Below are the code and all the weights of a small trained network. Each question names an input and a target symbol and asks about switching units off, where a switched-off unit gives its printed mean instead of its output.

import numpy as np


def w(rows, s, z=0):
    codes = np.array(rows[::2]) - 128.0
    scale = np.full(codes.shape[1], s)
    scale[-1] = z or s
    return codes * scale


def f(y):
    return np.maximum(y, 0)


def softmax(a):
    e = np.exp(a - a.max(-1, keepdims=True))
    return e / e.sum(-1, keepdims=True)


def log_softmax(a):
    a = a - a.max(-1, keepdims=True)
    return a - np.log(np.exp(a).sum(-1, keepdims=True))


def net(x, mask):
    ids = ['βγεηθλμτφψω'.index(c) for c in x.split()]
    T = len(ids)
    res = E[ids] + P[:T]
    q, k, v = (res @ M[0].T for M in (Q, K, V))
    z = softmax(np.where(np.tri(T) > 0, q @ k.T / 2**0.5, -1e9)) @ v
    res = res + np.where(mask[0], z, O[0][:, -1]) @ O[0][:, :-1]
    y = f(res @ A[0][:, :-1].T + A[0][:, -1])
    res = res + np.where(mask[1:9], y, B[0][:, -1]) @ B[0][:, :-1]
    return log_softmax(res[-1] @ U[:, :-1].T + U[:, -1])


Q, K, V, O, A, B = {}, {}, {}, {}, {}, {}
E = w([
[137,127,86],'β',
[38,6,210],'γ',
[119,140,83],'ε',
[200,98,159],'η',
[160,124,95],'θ',
[185,104,130],'λ',
[148,129,82],'μ',
[89,142,71],'τ',
[144,243,134],'φ',
[108,177,159],'ψ',
[168,130,63],'ω',
],0.018)
P = w([
[60,74,165],'0',
[166,108,255],'1',
[49,148,179],'2',
[82,105,153],'3',
[173,86,176],'4',
[108,103,119],'5',
[172,84,134],'6',
[163,70,101],'7',
[192,40,86],'8',
[192,23,109],'9',
],0.0047)
Q[0] = w([
[78,163,3],'H0',
[218,159,151],'H0',
],0.014)
K[0] = w([
[211,185,66],'H0',
[188,161,2],'H0',
],0.0083)
V[0] = w([
[222,251,111],'H0',
[115,120,206],'H0',
],0.017)
O[0] = w([
[171,132,191,255],'H0',
[248,125,45,164],'H0',
],0.014,0.0048)
A[0] = w([
[130,194,179,110],'N0',
[163,252,113,101],'N1',
[142,32,122,154],'N2',
[150,138,148,93],'N3',
[135,157,238,130],'N4',
[87,216,1,219],'N5',
[93,30,171,254],'N6',
[139,105,52,30],'N7',
],0.0095,0.0054)
B[0] = w([
[212,2,10,195],'N0',
[147,167,91,188],'N1',
[158,204,53,169],'N2',
[61,72,170,155],'N3',
[34,72,131,246],'N4',
[186,188,229,202],'N5',
[49,213,72,173],'N6',
[40,34,191,171],'N7',
],0.006,0.012)
U = w([
[111,175,133,140],'β',
[114,58,30,2],'γ',
[107,169,147,95],'ε',
[210,142,66,186],'η',
[129,153,129,85],'θ',
[169,165,87,175],'λ',
[104,151,153,88],'μ',
[101,198,140,116],'τ',
[164,1,208,166],'φ',
[215,250,161,152],'ψ',
[32,77,205,53],'ω',
],0.0086,0.0053)

Each question gives the input, a string of symbols that net reads in full, and the target symbol t.
The units are the heads (2 rows each of Q, K, V and O) and the neurons (one row each of A and B). Each row of codes is followed by its name. A weight is (code - 128) times the scale printed after its matrix; where a second scale follows, it is the last column's (O, A, B and U).
mask holds one flag per unit, heads first, then neurons. A switched-off unit (its flag False) gives its mean, the last column of its rows in O or B, instead of its output. The means were averaged over made-up inputs and are rounded, as every weight is.
A unit's drop is (log p(t) with every unit on - log p(t) with that unit switched off) / (log p(t) with every unit on - log p(t) with every unit switched off).
The circuit of an input: a set's keep is (log p(t) with only the set's units on - log p(t) with every unit switched off) / (log p(t) with every unit on - log p(t) with every unit switched off). Starting from all 9 units, units are removed one at a time, each time the one whose removal leaves the highest keep (on an exact tie, the one counted first), for as long as the keep stays at least 0.8.
units of the circuit, in order: the units of the circuit, biggest drop first
unit that matters most: the unit with the biggest drop
k most important neurons: the k neurons with the biggest drops, biggest first
drop of u: that unit's drop, to one decimal
input η ψ μ, target ψ: units of the circuit, in order : [N4, N0]
input θ γ ω λ η β φ ψ, target ψ: 3 most important neurons : [N4, N0, N5]
input ψ ψ ε, target ψ: most important neuron : [N4]
input ψ ψ τ, target ψ: units of the circuit, in order : [N5, N4, H0]
input ω φ φ, target φ: 2 most important neurons : [N0, N4]
input η θ φ φ ψ, target φ: units of the circuit, in order : [H0, N2, N6]
input μ ψ τ, target ψ: 2 most important neurons : [N4, N5]
input θ ψ γ ψ η η ε φ η η, target η: units of the circuit, in order : [H0, N5]
input η η φ ε φ η γ φ ψ, target ψ: units of the circuit, in order : [H0, N4, N0]
input φ θ μ λ φ φ β λ ω ψ, target ω: units of the circuit, in order : [H0, N4]
input ψ φ τ, target φ: units of the circuit, in order : [H0, N2]
input η φ ψ η γ φ φ μ η, target η: 2 most important neurons : [N4, N2]
input ε φ μ, target φ: 2 most important neurons : [N2, N1]
input φ φ λ η φ τ φ ψ, target φ: unit that matters most : H0
input ω φ φ β τ η φ φ φ, target φ: drop of N0 : 0.3
input η η λ, target η: drop of N7 : 0.1
input φ φ β, target φ: drop of N7 : -0.1
input φ φ ω, target φ: drop of N7 : -0.1
